Below is a small trained network, with its code and all its weights. Each question gives an input and a target symbol and asks what happens when units are switched off, that is, made to give their printed mean instead of their output.

import numpy as np


def w(rows, s, z=0):
    codes = np.array(rows[::2]) - 128.0
    scale = np.full(codes.shape[1], s)
    scale[-1] = z or s
    return codes * scale


def f(y):
    return y / 2 * (1 + np.tanh(0.7978845608 * (y + 0.044715 * y**3)))


def softmax(a):
    e = np.exp(a - a.max(-1, keepdims=True))
    return e / e.sum(-1, keepdims=True)


def log_softmax(a):
    a = a - a.max(-1, keepdims=True)
    return a - np.log(np.exp(a).sum(-1, keepdims=True))


def net(x, mask):
    ids = ['ΛΠΦΩαβγδεζηθμστψ'.index(c) for c in x.split()]
    T = len(ids)
    res = E[ids] + P[:T]
    u = 0
    for l in range(3):
        r = res
        for j in range(2):
            rows = slice(3 * j, 3 * j + 3)
            q, k, v = (r @ M[l][rows].T for M in (Q, K, V))
            z = softmax(np.where(np.tri(T) > 0, q @ k.T / 3**0.5, -1e9)) @ v
            o = O[l][rows]
            res = res + np.where(mask[u + j], z, o[:, -1]) @ o[:, :-1]
        u += 2
        y = f(res @ A[l][:, :-1].T + A[l][:, -1])
        res = res + np.where(mask[u : u + 4], y, B[l][:, -1]) @ B[l][:, :-1]
        u += 4
    return log_softmax(res[-1] @ U[:, :-1].T + U[:, -1])


Q, K, V, O, A, B = {}, {}, {}, {}, {}, {}
E = w([
[26,56,68,132,159,130],'Λ',
[106,226,160,115,58,164],'Π',
[254,231,148,71,231,179],'Φ',
[110,88,159,157,103,97],'Ω',
[148,53,173,154,70,145],'α',
[68,87,165,122,203,158],'β',
[169,82,147,12,208,159],'γ',
[164,137,53,137,147,176],'δ',
[76,154,224,32,110,92],'ε',
[153,165,80,190,145,186],'ζ',
[156,213,79,209,121,169],'η',
[189,119,117,71,110,28],'θ',
[107,97,161,172,144,96],'μ',
[63,85,174,92,163,145],'σ',
[68,74,188,210,161,169],'τ',
[71,105,176,115,90,147],'ψ',
],0.017)
P = w([
[133,95,146,254,221,25],'0',
[119,150,86,112,133,98],'1',
[120,160,95,120,129,122],'2',
[111,169,101,115,123,145],'3',
[109,169,110,104,123,159],'4',
[111,170,113,98,127,179],'5',
[108,178,121,88,121,196],'6',
[102,163,122,77,110,213],'7',
[108,158,125,71,93,233],'8',
[104,164,118,89,102,209],'9',
],0.0075)
Q[0] = w([
[127,121,142,120,143,87],'L0H1',
[104,127,113,134,127,107],'L0H1',
[150,125,101,124,137,122],'L0H1',
[197,150,2,144,93,232],'L0H2',
[138,110,183,103,70,123],'L0H2',
[35,63,216,82,120,40],'L0H2',
],0.011)
K[0] = w([
[122,152,111,147,108,113],'L0H1',
[147,133,147,167,164,123],'L0H1',
[129,110,164,138,111,124],'L0H1',
[153,120,219,73,108,254],'L0H2',
[192,89,87,116,110,81],'L0H2',
[113,151,3,117,141,15],'L0H2',
],0.0095)
V[0] = w([
[154,105,84,230,108,45],'L0H1',
[154,103,226,151,197,76],'L0H1',
[87,146,200,99,168,183],'L0H1',
[73,232,93,121,219,89],'L0H2',
[111,255,192,80,175,119],'L0H2',
[83,118,57,146,238,85],'L0H2',
],0.0048)
O[0] = w([
[163,70,139,219,135,78,177],'L0H1',
[156,143,163,180,114,148,171],'L0H1',
[94,136,176,123,79,206,76],'L0H1',
[46,46,60,147,2,117,250],'L0H2',
[58,142,69,148,100,133,244],'L0H2',
[159,33,113,135,52,167,192],'L0H2',
],0.0053,0.0019)
A[0] = w([
[40,139,30,199,182,38,151],'L0N1',
[64,122,209,115,123,161,101],'L0N2',
[61,73,217,150,39,169,90],'L0N3',
[98,88,3,170,124,188,2],'L0N4',
],0.008,0.0042)
B[0] = w([
[183,71,212,59,11,205,253],'L0N1',
[9,151,207,156,170,180,191],'L0N2',
[82,148,211,134,237,164,236],'L0N3',
[89,145,86,183,3,14,218],'L0N4',
],0.0061,0.0029)
Q[1] = w([
[111,112,112,95,114,41],'L1H1',
[151,9,224,149,169,120],'L1H1',
[125,86,89,177,103,186],'L1H1',
[117,134,208,163,99,115],'L1H2',
[124,156,108,73,78,131],'L1H2',
[160,186,122,60,70,107],'L1H2',
],0.012)
K[1] = w([
[90,130,39,91,130,54],'L1H1',
[177,55,157,218,81,9],'L1H1',
[107,58,124,145,128,205],'L1H1',
[84,171,211,151,99,81],'L1H2',
[143,201,78,64,158,151],'L1H2',
[78,172,98,79,131,174],'L1H2',
],0.012)
V[1] = w([
[154,176,145,30,113,31],'L1H1',
[135,253,192,156,6,144],'L1H1',
[237,79,198,92,139,115],'L1H1',
[85,186,121,56,150,76],'L1H2',
[45,123,99,127,203,140],'L1H2',
[131,121,72,113,165,124],'L1H2',
],0.0049)
O[1] = w([
[71,75,119,121,38,159,200],'L1H1',
[201,181,252,56,84,178,253],'L1H1',
[2,156,74,66,106,141,249],'L1H1',
[133,19,169,130,131,121,116],'L1H2',
[151,29,141,85,234,140,30],'L1H2',
[164,71,121,154,164,164,91],'L1H2',
],0.0058,0.0024)
A[1] = w([
[91,118,89,115,189,206,170],'L1N1',
[150,142,79,2,81,68,252],'L1N2',
[174,159,36,213,157,113,67],'L1N3',
[88,224,63,221,83,84,64],'L1N4',
],0.0075,0.0019)
B[1] = w([
[144,155,107,75,128,187,178],'L1N1',
[165,84,186,234,193,134,254],'L1N2',
[204,108,113,75,142,59,164],'L1N3',
[162,2,111,52,137,176,210],'L1N4',
],0.008,0.0074)
Q[2] = w([
[45,105,180,221,162,76],'L2H1',
[135,40,99,139,159,185],'L2H1',
[123,96,202,166,221,96],'L2H1',
[115,131,132,2,157,79],'L2H2',
[100,134,213,212,126,94],'L2H2',
[185,189,95,167,126,171],'L2H2',
],0.0097)
K[2] = w([
[102,65,107,226,73,39],'L2H1',
[99,85,125,141,225,119],'L2H1',
[165,72,124,187,161,17],'L2H1',
[108,160,193,112,194,170],'L2H2',
[131,131,156,158,112,2],'L2H2',
[224,225,89,119,138,181],'L2H2',
],0.0097)
V[2] = w([
[196,16,88,90,174,102],'L2H1',
[188,120,106,202,80,136],'L2H1',
[213,165,36,208,74,216],'L2H1',
[253,112,74,224,102,232],'L2H2',
[90,108,50,163,67,122],'L2H2',
[163,162,95,147,119,132],'L2H2',
],0.0051)
O[2] = w([
[99,95,171,97,253,175,223],'L2H1',
[213,184,232,170,182,156,179],'L2H1',
[223,163,189,188,78,232,145],'L2H1',
[40,158,27,138,175,97,251],'L2H2',
[126,92,37,174,43,99,85],'L2H2',
[101,115,97,143,197,72,86],'L2H2',
],0.0055,0.003)
A[2] = w([
[248,137,132,24,77,92,14],'L2N1',
[10,205,99,51,55,198,186],'L2N2',
[186,132,39,98,74,25,249],'L2N3',
[171,215,185,105,254,162,29],'L2N4',
],0.0063,0.0017)
B[2] = w([
[31,107,128,160,176,206,171],'L2N1',
[185,96,133,180,141,82,247],'L2N2',
[93,191,247,129,155,98,194],'L2N3',
[97,122,57,137,77,88,254],'L2N4',
],0.011,0.0081)
U = w([
[115,64,77,30,147,169,150],'Λ',
[253,88,136,158,229,89,206],'Π',
[86,41,62,144,20,147,77],'Φ',
[108,115,201,37,105,163,109],'Ω',
[137,133,109,129,141,171,113],'α',
[182,231,162,126,57,124,160],'β',
[91,184,117,96,158,106,137],'γ',
[95,131,107,143,128,168,112],'δ',
[22,108,122,206,168,187,3],'ε',
[146,110,134,143,116,245,70],'ζ',
[133,129,130,96,113,161,134],'η',
[154,123,114,103,116,137,94],'θ',
[150,121,129,99,115,133,104],'μ',
[91,139,110,83,111,61,111],'σ',
[111,161,151,117,190,170,108],'τ',
[158,183,24,108,133,145,209],'ψ',
],0.0071,0.0042)

Each question gives the input, a string of symbols that net reads in full, and the target symbol t.
The units are the heads (3 rows each of Q, K, V and O) and the neurons (one row each of A and B). Each row of codes is followed by its name. A weight is (code - 128) times the scale printed after its matrix; where a second scale follows, it is the last column's (O, A, B and U).
mask holds one flag per unit, layer by layer, with each layer's heads first. A switched-off unit (its flag False) gives its mean, the last column of its rows in O or B, instead of its output. The means were averaged over made-up inputs and are rounded, as every weight is.
A unit's drop is (log p(t) with every unit on - log p(t) with that unit switched off) / (log p(t) with every unit on - log p(t) with every unit switched off).
The circuit of an input: a set's keep is (log p(t) with only the set's units on - log p(t) with every unit switched off) / (log p(t) with every unit on - log p(t) with every unit switched off). Starting from the 12 units with the biggest drops (on a tie, the unit counted first), units are removed one at a time, each time the one whose removal leaves the highest keep (on an exact tie, the one counted first), for as long as the keep stays at least 0.8.
circuit, biggest first: the units of the circuit, biggest drop first
most important unit: the unit with the biggest drop
k most important neurons: the k neurons with the biggest drops, biggest first
k most important neurons of layer l: the k neurons of layer l with the biggest drops, biggest first
heads that matter: for each layer, one digit per head in row order, 1 if its drop is at least 0.15 and else 0, layers parted by /
input θ ε θ η β Ω, target Φ: 3 most important neurons of layer 1 -> [L1N2; L1N4; L1N3]
input Π Φ ζ δ δ, target Φ: circuit, biggest first -> [L0N4; L0H2]
input θ θ η θ Ω, target Φ: circuit, biggest first -> [L1H1; L2N3]
input δ θ τ σ ε γ, target Λ: heads that matter -> 00 / 01 / 10
input μ θ ε δ Λ α γ ε Π ζ, target β: heads that matter -> 00 / 10 / 10
input θ δ γ Φ Π Π σ ψ, target Φ: heads that matter -> 10 / 11 / 10
input η Λ θ τ Ω δ, target τ: 4 most important neurons -> [L2N1; L2N3; L1N3; L1N2]
input ε δ δ ε γ θ ζ, target Λ: 3 most important neurons of layer 1 -> [L1N4; L1N3; L1N1]
input θ θ δ, target Π: circuit, biggest first -> [L1N3; L1H1]
input Π θ Π θ θ Λ Π η η, target β: circuit, biggest first -> [L1H1; L2H1]
input η τ γ γ δ ε Λ σ, target β: most important unit -> L0N1
input θ α η η δ γ ε α Φ η, target Φ: circuit, biggest first -> [L1N4; L0N4; L2H1]
input μ α θ γ α Φ, target ψ: 2 most important neurons of layer 2 -> [L2N4; L2N3]
input Ω δ δ γ θ Π μ η, target β: circuit, biggest first -> [L1H1; L2H1; L0N3]
input η ψ θ σ θ θ ψ, target β: 2 most important neurons -> [L0N1; L0N4]
input η θ γ δ Π η α δ, target ψ: heads that matter -> 01 / 00 / 01
input η γ θ θ α, target β: heads that matter -> 00 / 11 / 10
input θ θ Π Λ, target Φ: circuit, biggest first -> [L0N1; L2N3]
input Ω θ Π δ η δ, target β: circuit, biggest first -> [L1H1; L2H1; L0N4]
input ε ψ η Π Φ β η σ Π α, target Ω: most important neuron of layer 2 -> [L2N2]
input θ Λ Ω σ, target Φ: circuit, biggest first -> [L1H1; L0H1; L2N3; L2H2]
input η ε Λ Λ α, target β: heads that matter -> 10 / 11 / 10
input Φ θ θ γ δ, target Λ: most important neuron of layer 0 -> [L0N4]
input η θ θ θ θ θ θ θ Ω, target β: 3 most important neurons -> [L0N4; L0N1; L1N2]
input η η σ ε θ Φ δ, target Φ: circuit, biggest first -> [L0H2; L0N4]
input θ ψ Λ β, target Φ: 2 most important neurons of layer 1 -> [L1N2; L1N1]
input θ η Ω Φ, target ψ: circuit, biggest first -> [L2N4; L2H2; L2N3]
input θ α Ω γ Λ ε Λ μ, target Φ: 2 most important neurons -> [L1N2; L0N1]
